Below are the code and all the weights of a small trained network. Each question names an input and a class and asks about switching units off, where a switched-off unit gives its printed mean instead of its output.

import numpy as np


def w(rows, s, z=0):
    codes = np.array(rows[::2]) - 128.0
    scale = np.full(codes.shape[1], s)
    scale[-1] = z or s
    return codes * scale


def norm(h):
    return h / np.sqrt((h * h).mean(-1, keepdims=True) + 1e-5)


def f(y):
    return np.maximum(y, 0)


def log_softmax(a):
    a = a - a.max(-1, keepdims=True)
    return a - np.log(np.exp(a).sum(-1, keepdims=True))


def net(x, mask):
    res = np.array(x, float).reshape(1, 8) / 4 @ E
    u = 0
    for l in range(2):
        y = f(norm(res) @ A[l][:, :-1].T + A[l][:, -1])
        res = res + np.where(mask[u : u + 10], y, B[l][:, -1]) @ B[l][:, :-1]
        u += 10
    return log_softmax(norm(res)[-1] @ U[:, :-1].T + U[:, -1])


A, B = {}, {}
E = w([
[128,126,83,159,105,72,1],'x0',
[123,131,125,128,128,128,130],'x1',
[148,182,83,226,138,85,191],'x2',
[144,220,92,86,233,162,91],'x3',
[187,188,150,98,49,110,120],'x4',
[111,152,192,215,130,205,82],'x5',
[129,128,126,129,128,130,130],'x6',
[127,129,126,127,129,128,128],'x7',
],0.013)
A[0] = w([
[142,170,144,180,87,249,87,53],'0.n0',
[78,66,147,163,124,104,160,139],'0.n1',
[130,177,59,204,99,125,152,58],'0.n2',
[232,251,173,102,9,118,135,77],'0.n3',
[140,227,139,100,193,143,101,25],'0.n4',
[202,215,197,80,47,101,103,31],'0.n5',
[111,151,91,104,175,163,126,153],'0.n6',
[195,94,176,83,133,186,151,89],'0.n7',
[136,113,65,74,135,55,163,38],'0.n8',
[77,189,192,208,96,204,82,6],'0.n9',
],0.011,0.012)
B[0] = w([
[216,60,169,102,176,88,129,177],'0.n0',
[154,151,39,141,99,206,109,223],'0.n1',
[136,182,184,193,161,75,167,167],'0.n2',
[27,48,76,175,188,157,151,254],'0.n3',
[208,144,70,121,64,181,122,167],'0.n4',
[56,24,48,137,216,161,124,182],'0.n5',
[133,90,76,167,36,176,141,227],'0.n6',
[75,218,178,159,122,82,146,185],'0.n7',
[209,82,201,132,180,117,142,160],'0.n8',
[253,43,223,156,193,117,101,166],'0.n9',
],0.011,0.0059)
A[1] = w([
[44,104,87,190,193,132,115,114],'1.n0',
[100,107,132,126,140,104,139,165],'1.n1',
[134,219,156,175,140,54,178,44],'1.n2',
[151,103,70,32,141,23,175,76],'1.n3',
[73,97,200,6,98,171,47,66],'1.n4',
[101,98,84,162,119,128,74,97],'1.n5',
[113,90,143,158,7,103,130,3],'1.n6',
[126,162,157,147,130,161,228,115],'1.n7',
[162,223,87,80,216,154,85,84],'1.n8',
[130,147,120,163,111,14,3,77],'1.n9',
],0.014,0.0067)
B[1] = w([
[99,84,86,85,160,116,99,255],'1.n0',
[111,155,114,122,136,145,106,174],'1.n1',
[109,139,89,155,113,54,95,163],'1.n2',
[158,87,236,202,164,177,60,210],'1.n3',
[119,194,53,223,159,13,138,218],'1.n4',
[118,133,154,44,135,151,144,219],'1.n5',
[183,137,57,151,75,217,150,175],'1.n6',
[118,162,163,38,121,88,82,233],'1.n7',
[143,77,117,171,8,167,146,192],'1.n8',
[96,185,217,37,137,153,230,213],'1.n9',
],0.014,0.0083)
U = w([
[194,52,238,189,170,163,81,144],'0',
[155,97,50,141,2,232,137,35],'1',
[86,58,87,101,170,154,125,251],'2',
[112,184,90,187,133,22,128,163],'3',
[96,187,214,6,120,150,176,29],'4',
],0.016,0.0024)

Each question gives the input, the list of numbers given to net, and the class t.
The units are the neurons (one row each of A and B). Each row of codes is followed by its name. A weight is (code - 128) times the scale printed after its matrix; where a second scale follows, it is the last column's (A, B and U).
mask holds one flag per neuron, layer by layer. A switched-off neuron (its flag False) gives its mean, the last column of its row in B, instead of its output. The means were averaged over made-up inputs and are rounded, as every weight is.
A unit's drop is (log p(t) with every unit on - log p(t) with that unit switched off) / (log p(t) with every unit on - log p(t) with every unit switched off).
The circuit of an input: a set's keep is (log p(t) with only the set's units on - log p(t) with every unit switched off) / (log p(t) with every unit on - log p(t) with every unit switched off). Starting from the 12 units with the biggest drops (on a tie, the unit counted first), units are removed one at a time, each time the one whose removal leaves the highest keep (on an exact tie, the one counted first), for as long as the keep stays at least 0.8.
circuit, biggest first: the units of the circuit, biggest drop first
unit that matters most: the unit with the biggest drop
top k neurons: the k neurons with the biggest drops, biggest first
top k neurons in layer l: the k neurons of layer l with the biggest drops, biggest first
input [8,5,3,-2,4,3,8,-6], class 4: circuit, biggest first	1.n9
input [7,-2,1,8,7,5,-1,2], class 1: top 2 neurons	1.n8, 0.n4
input [-6,5,-3,8,-3,7,4,-6], class 1: top 2 neurons in layer 1	1.n8, 1.n3
input [7,0,-5,1,-2,6,-6,-3], class 4: top 3 neurons in layer 1	1.n9, 1.n3, 1.n5
input [4,5,-7,2,8,-6,-6,-4], class 2: top 2 neurons in layer 0	0.n5, 0.n3
input [-1,-7,-7,-2,8,2,-5,2], class 2: top 2 neurons in layer 0	0.n3, 0.n5
input [-1,7,-8,7,-7,-4,7,-5], class 3: circuit, biggest first	1.n4, 0.n3
input [-8,7,8,-5,3,-1,-5,-4], class 3: top 4 neurons	1.n2, 1.n9, 1.n5, 0.n2
input [6,-6,0,1,-4,4,3,5], class 4: top 2 neurons	1.n9, 0.n3
input [8,8,-7,5,-4,-5,6,-7], class 4: top 3 neurons	1.n9, 1.n5, 0.n3
input [-3,-6,-6,-1,8,5,-7,-8], class 2: top 2 neurons	0.n3, 0.n5
input [3,8,-6,-6,3,-8,-2,3], class 0: top 2 neurons	1.n3, 0.n6
input [-5,-1,-6,4,-4,1,4,-2], class 3: top 2 neurons	1.n4, 0.n3
input [6,5,6,7,6,-5,7,-8], class 1: top 2 neurons in layer 1	1.n8, 1.n4
input [-2,-5,-1,3,0,-2,-8,3], class 1: top 3 neurons	0.n4, 1.n9, 1.n5
input [-8,4,7,-3,-6,6,-4,5], class 4: circuit, biggest first	1.n7
input [-8,6,-8,6,1,2,0,-4], class 3: top 3 neurons	1.n4, 1.n9, 1.n5
input [3,-3,-1,3,7,-7,6,2], class 0: top 3 neurons	1.n3, 0.n8, 0.n1
input [-7,-1,5,-2,-5,0,-1,-6], class 4: top 2 neurons	1.n7, 0.n3
input [-2,6,5,5,3,4,-5,8], class 1: top 3 neurons	0.n4, 1.n4, 1.n3
input [-6,5,2,-6,-7,-8,-5,4], class 0: circuit, biggest first	1.n3, 0.n3
input [-8,-5,-8,7,2,2,7,-2], class 3: top 3 neurons in layer 0	0.n1, 0.n7, 0.n2
input [6,4,-1,-1,8,4,8,8], class 2: circuit, biggest first	0.n3, 0.n5
input [-3,-6,5,-8,-5,-6,-1,4], class 1: top 2 neurons in layer 0	0.n1, 0.n3
input [4,2,5,-6,0,-4,3,1], class 1: unit that matters most	1.n6
